Below are the code and all the weights of a small trained network. Each question names an input and a target symbol and asks about switching units off, where a switched-off unit gives its printed mean instead of its output.

import numpy as np


def w(rows, s, z=0):
    codes = np.array(rows[::2]) - 128.0
    scale = np.full(codes.shape[1], s)
    scale[-1] = z or s
    return codes * scale


def f(y):
    return y / 2 * (1 + np.tanh(0.7978845608 * (y + 0.044715 * y**3)))


def softmax(a):
    e = np.exp(a - a.max(-1, keepdims=True))
    return e / e.sum(-1, keepdims=True)


def log_softmax(a):
    a = a - a.max(-1, keepdims=True)
    return a - np.log(np.exp(a).sum(-1, keepdims=True))


def net(x, mask):
    ids = ['αβγδεζηλμξπστφψω'.index(c) for c in x.split()]
    T = len(ids)
    res = E[ids] + P[:T]
    u = 0
    for l in range(2):
        r = res
        for j in range(3):
            rows = slice(2 * j, 2 * j + 2)
            q, k, v = (r @ M[l][rows].T for M in (Q, K, V))
            z = softmax(np.where(np.tri(T) > 0, q @ k.T / 2**0.5, -1e9)) @ v
            o = O[l][rows]
            res = res + np.where(mask[u + j], z, o[:, -1]) @ o[:, :-1]
        u += 3
        y = f(res @ A[l][:, :-1].T + A[l][:, -1])
        res = res + np.where(mask[u : u + 8], y, B[l][:, -1]) @ B[l][:, :-1]
        u += 8
    return log_softmax(res[-1] @ U[:, :-1].T + U[:, -1])


Q, K, V, O, A, B = {}, {}, {}, {}, {}, {}
E = w([
[122,107,148,137,164,97,176,89],'α',
[168,211,173,83,95,41,124,42],'β',
[194,106,42,37,165,136,202,77],'γ',
[116,50,79,186,95,31,188,22],'δ',
[78,106,71,92,81,79,85,68],'ε',
[144,55,110,51,119,113,108,18],'ζ',
[209,73,160,205,93,154,98,182],'η',
[112,115,88,74,175,161,130,96],'λ',
[140,129,61,37,149,181,67,103],'μ',
[69,192,157,114,243,133,131,157],'ξ',
[145,34,106,84,246,184,163,68],'π',
[182,115,175,110,173,153,142,75],'σ',
[190,155,128,55,169,206,75,91],'τ',
[114,115,2,150,153,117,214,169],'φ',
[24,61,63,130,164,105,89,81],'ψ',
[152,169,19,58,103,120,115,100],'ω',
],0.0029)
P = w([
[83,187,118,181,83,219,180,78],'0',
[217,105,111,171,225,3,59,116],'1',
[91,80,245,26,100,175,226,137],'2',
[233,119,96,147,218,78,97,92],'3',
[76,101,225,38,76,176,223,161],'4',
[165,127,101,144,171,83,79,112],'5',
[73,104,221,48,71,187,215,162],'6',
[144,126,108,143,145,88,67,126],'7',
[83,107,215,39,73,185,220,153],'8',
[131,130,102,149,126,86,57,146],'9',
[87,117,200,63,69,195,246,163],'10',
[127,133,105,159,110,103,55,152],'11',
],0.0023)
Q[0] = w([
[126,94,84,156,106,99,172,127],'0.h1',
[161,110,179,181,24,222,178,187],'0.h1',
[179,32,51,186,72,48,127,55],'0.h2',
[152,44,56,144,208,157,131,169],'0.h2',
[143,199,78,89,200,151,120,220],'0.h3',
[4,124,47,196,136,145,165,158],'0.h3',
],0.021)
K[0] = w([
[110,93,82,141,120,113,166,130],'0.h1',
[138,133,188,203,43,204,130,144],'0.h1',
[160,33,68,136,3,94,158,87],'0.h2',
[114,32,41,154,121,192,135,182],'0.h2',
[123,206,106,103,173,195,128,209],'0.h3',
[98,94,39,124,203,114,225,114],'0.h3',
],0.022)
V[0] = w([
[52,228,71,83,137,193,219,44],'0.h1',
[210,154,54,92,112,114,118,201],'0.h1',
[83,218,153,157,205,125,186,175],'0.h2',
[209,224,166,105,24,91,137,55],'0.h2',
[140,45,97,128,128,63,238,76],'0.h3',
[64,145,51,172,6,105,119,159],'0.h3',
],0.013)
O[0] = w([
[192,163,3,165,139,238,190,160,14],'0.h1',
[110,212,122,41,138,94,91,203,105],'0.h1',
[96,142,128,213,121,104,185,253,121],'0.h2',
[237,241,187,154,29,143,120,124,170],'0.h2',
[198,30,124,76,106,44,218,86,204],'0.h3',
[66,140,14,162,18,84,116,102,3],'0.h3',
],0.0059,0.0014)
A[0] = w([
[60,93,212,56,49,212,205,153,189],'0.n1',
[160,175,199,86,97,106,78,120,74],'0.n2',
[111,149,16,93,77,178,80,90,6],'0.n3',
[232,106,77,106,121,104,118,207,128],'0.n4',
[2,216,141,33,164,24,117,60,146],'0.n5',
[155,186,59,93,68,88,235,120,72],'0.n6',
[109,40,138,67,103,59,123,105,68],'0.n7',
[59,134,102,92,191,91,147,216,101],'0.n8',
],0.0096,0.0021)
B[0] = w([
[134,147,169,67,28,147,255,138,255],'0.n1',
[52,44,79,127,133,129,94,200,201],'0.n2',
[8,140,138,93,170,160,87,39,81],'0.n3',
[117,161,168,122,231,121,111,117,144],'0.n4',
[192,151,152,169,188,126,211,94,171],'0.n5',
[83,86,241,165,141,143,116,182,128],'0.n6',
[96,177,115,124,131,161,73,219,196],'0.n7',
[127,87,140,122,60,106,50,150,143],'0.n8',
],0.0098,0.0023)
Q[1] = w([
[178,159,82,99,179,155,203,49],'1.h1',
[121,150,62,252,177,79,13,102],'1.h1',
[142,102,154,75,100,158,236,151],'1.h2',
[196,172,76,162,224,100,113,28],'1.h2',
[57,137,91,147,172,130,75,143],'1.h3',
[58,113,162,63,127,180,154,153],'1.h3',
],0.022)
K[1] = w([
[197,129,87,184,251,128,65,85],'1.h1',
[142,113,132,58,138,52,111,155],'1.h1',
[130,104,110,185,181,131,86,74],'1.h2',
[185,91,131,104,237,21,55,123],'1.h2',
[98,122,143,47,137,116,119,156],'1.h3',
[71,116,119,109,146,184,141,132],'1.h3',
],0.029)
V[1] = w([
[113,230,168,142,121,215,145,212],'1.h1',
[204,85,59,132,100,169,223,185],'1.h1',
[70,172,79,161,4,96,114,97],'1.h2',
[203,202,77,165,141,110,36,158],'1.h2',
[219,163,210,66,75,141,133,58],'1.h3',
[92,163,62,24,158,202,138,64],'1.h3',
],0.021)
O[1] = w([
[129,142,152,101,74,86,62,11,255],'1.h1',
[101,45,101,235,99,60,158,107,195],'1.h1',
[53,206,66,154,56,168,119,156,79],'1.h2',
[133,151,18,79,118,69,152,72,65],'1.h2',
[46,48,147,33,152,120,194,95,115],'1.h3',
[209,57,100,109,96,211,149,110,37],'1.h3',
],0.011,0.008)
A[1] = w([
[2,121,25,152,50,183,192,99,171],'1.n1',
[191,59,43,138,48,138,114,118,54],'1.n2',
[70,94,146,108,173,201,147,216,65],'1.n3',
[65,77,144,169,169,95,183,77,254],'1.n4',
[57,156,76,135,136,62,121,180,163],'1.n5',
[148,116,101,51,172,199,171,168,73],'1.n6',
[166,146,53,75,219,67,212,136,186],'1.n7',
[146,22,51,87,106,79,174,62,119],'1.n8',
],0.0078,0.0024)
B[1] = w([
[205,144,145,62,130,64,156,171,199],'1.n1',
[163,114,103,151,119,159,204,70,168],'1.n2',
[74,168,123,149,148,120,228,78,167],'1.n3',
[131,111,81,110,79,130,85,205,252],'1.n4',
[146,74,86,88,207,144,140,120,176],'1.n5',
[54,81,51,128,103,99,75,138,166],'1.n6',
[151,136,153,100,34,103,188,173,235],'1.n7',
[115,208,105,149,252,132,99,134,222],'1.n8',
],0.011,0.014)
U = w([
[210,161,112,34,56,67,216,215,251],'α',
[56,206,29,152,251,80,44,185,185],'β',
[58,23,156,182,38,98,55,203,176],'γ',
[177,36,220,100,178,139,127,83,87],'δ',
[52,166,189,50,108,79,82,31,56],'ε',
[41,41,122,119,141,126,190,53,100],'ζ',
[198,208,166,164,136,171,68,186,56],'η',
[186,41,144,189,201,162,170,152,81],'λ',
[157,129,116,107,202,170,154,46,123],'μ',
[146,180,92,224,47,78,163,52,98],'ξ',
[143,139,110,72,98,175,43,133,58],'π',
[177,85,163,140,128,173,165,98,132],'σ',
[73,189,204,187,180,130,199,124,94],'τ',
[158,60,73,93,84,172,111,96,91],'φ',
[149,148,79,200,99,195,171,187,63],'ψ',
[47,206,65,133,70,180,106,153,67],'ω',
],0.0021,0.0028)

Each question gives the input, a string of symbols that net reads in full, and the target symbol t.
The units are the heads (2 rows each of Q, K, V and O) and the neurons (one row each of A and B). Each row of codes is followed by its name. A weight is (code - 128) times the scale printed after its matrix; where a second scale follows, it is the last column's (O, A, B and U).
mask holds one flag per unit, layer by layer, with each layer's heads first. A switched-off unit (its flag False) gives its mean, the last column of its rows in O or B, instead of its output. The means were averaged over made-up inputs and are rounded, as every weight is.
A unit's drop is (log p(t) with every unit on - log p(t) with that unit switched off) / (log p(t) with every unit on - log p(t) with every unit switched off).
The circuit of an input: a set's keep is (log p(t) with only the set's units on - log p(t) with every unit switched off) / (log p(t) with every unit on - log p(t) with every unit switched off). Starting from the 12 units with the biggest drops (on a tie, the unit counted first), units are removed one at a time, each time the one whose removal leaves the highest keep (on an exact tie, the one counted first), for as long as the keep stays at least 0.8.
units of the circuit, in order: the units of the circuit, biggest drop first
unit that matters most: the unit with the biggest drop
k most important neurons: the k neurons with the biggest drops, biggest first
k most important neurons of layer l: the k neurons of layer l with the biggest drops, biggest first
heads that matter: for each layer, one digit per head in row order, 1 if its drop is at least 0.15 and else 0, layers parted by /
input ξ η β φ, target α: 4 most important neurons of layer 0 => (0.n1 0.n2 0.n4 0.n7)
input η ζ η γ η σ μ β φ, target α: units of the circuit, in order => (1.h2 1.n1 0.h3 0.n5)
input δ η ξ η η η μ, target τ: unit that matters most => 0.n6
input ξ σ η η π ξ δ η π η ε, target ξ: heads that matter => 111 / 101
input η α η ξ φ ξ δ η η ξ ψ, target α: units of the circuit, in order => (1.h2 1.n1 0.h3 0.n1)
input δ δ η ζ ξ τ η ζ α ξ σ, target τ: heads that matter => 101 / 110
input ξ η ε η ζ γ, target α: units of the circuit, in order => (0.n1 1.n7 1.h2 1.h1)
input η η ε η ξ ξ, target β: 2 most important neurons of layer 0 => (0.n8 0.n2)
input ξ γ ε ω β, target ξ: units of the circuit, in order => (0.h1 1.h3 0.h2 1.h1)
input ω η ζ, target π: heads that matter => 101 / 101
input δ β ψ, target τ: 2 most important neurons => (0.n6 0.n3)
input τ ε δ φ β, target μ: 3 most important neurons => (1.n8 0.n3 1.n2)
input σ ψ η ξ η ε, target α: 3 most important neurons => (0.n1 1.n7 0.n5)
input η μ α ξ τ ξ η η η μ β π, target α: unit that matters most => 1.n7
input ε η δ ω δ β η, target ω: 4 most important neurons => (0.n3 1.n6 0.n6 1.n3)
input τ λ π φ σ η φ β τ η, target β: heads that matter => 100 / 110
input η η ξ ξ η ξ η η η, target α: 3 most important neurons => (1.n1 0.n1 0.n4)
input η ξ η β η τ η β δ η ξ, target α: heads that matter => 001 / 011
input α η τ η δ, target γ: units of the circuit, in order => (1.h1 0.h1 1.n4)
input ξ η β β, target β: 2 most important neurons => (0.n7 0.n8)
input ξ ψ β γ ε β, target β: 2 most important neurons of layer 1 => (1.n8 1.n4)
input φ δ ε β ξ ξ η β ξ, target η: 2 most important neurons of layer 0 => (0.n6 0.n3)
input ξ β π γ ξ τ η η, target β: heads that matter => 000 / 110
input ζ β η η η η η ψ η τ η, target ζ: most important neuron of layer 1 => (1.n3)
input σ ξ η γ ζ η ξ, target β: 3 most important neurons => (1.n8 0.n2 1.n4)
input ε β ξ σ, target α: 2 most important neurons => (1.n7 0.n1)
input η η μ η φ π β δ ε, target α: most important neuron of layer 0 => (0.n4)
input η ξ φ ζ δ η η η, target γ: 3 most important neurons => (0.n1 1.n4 1.n8)
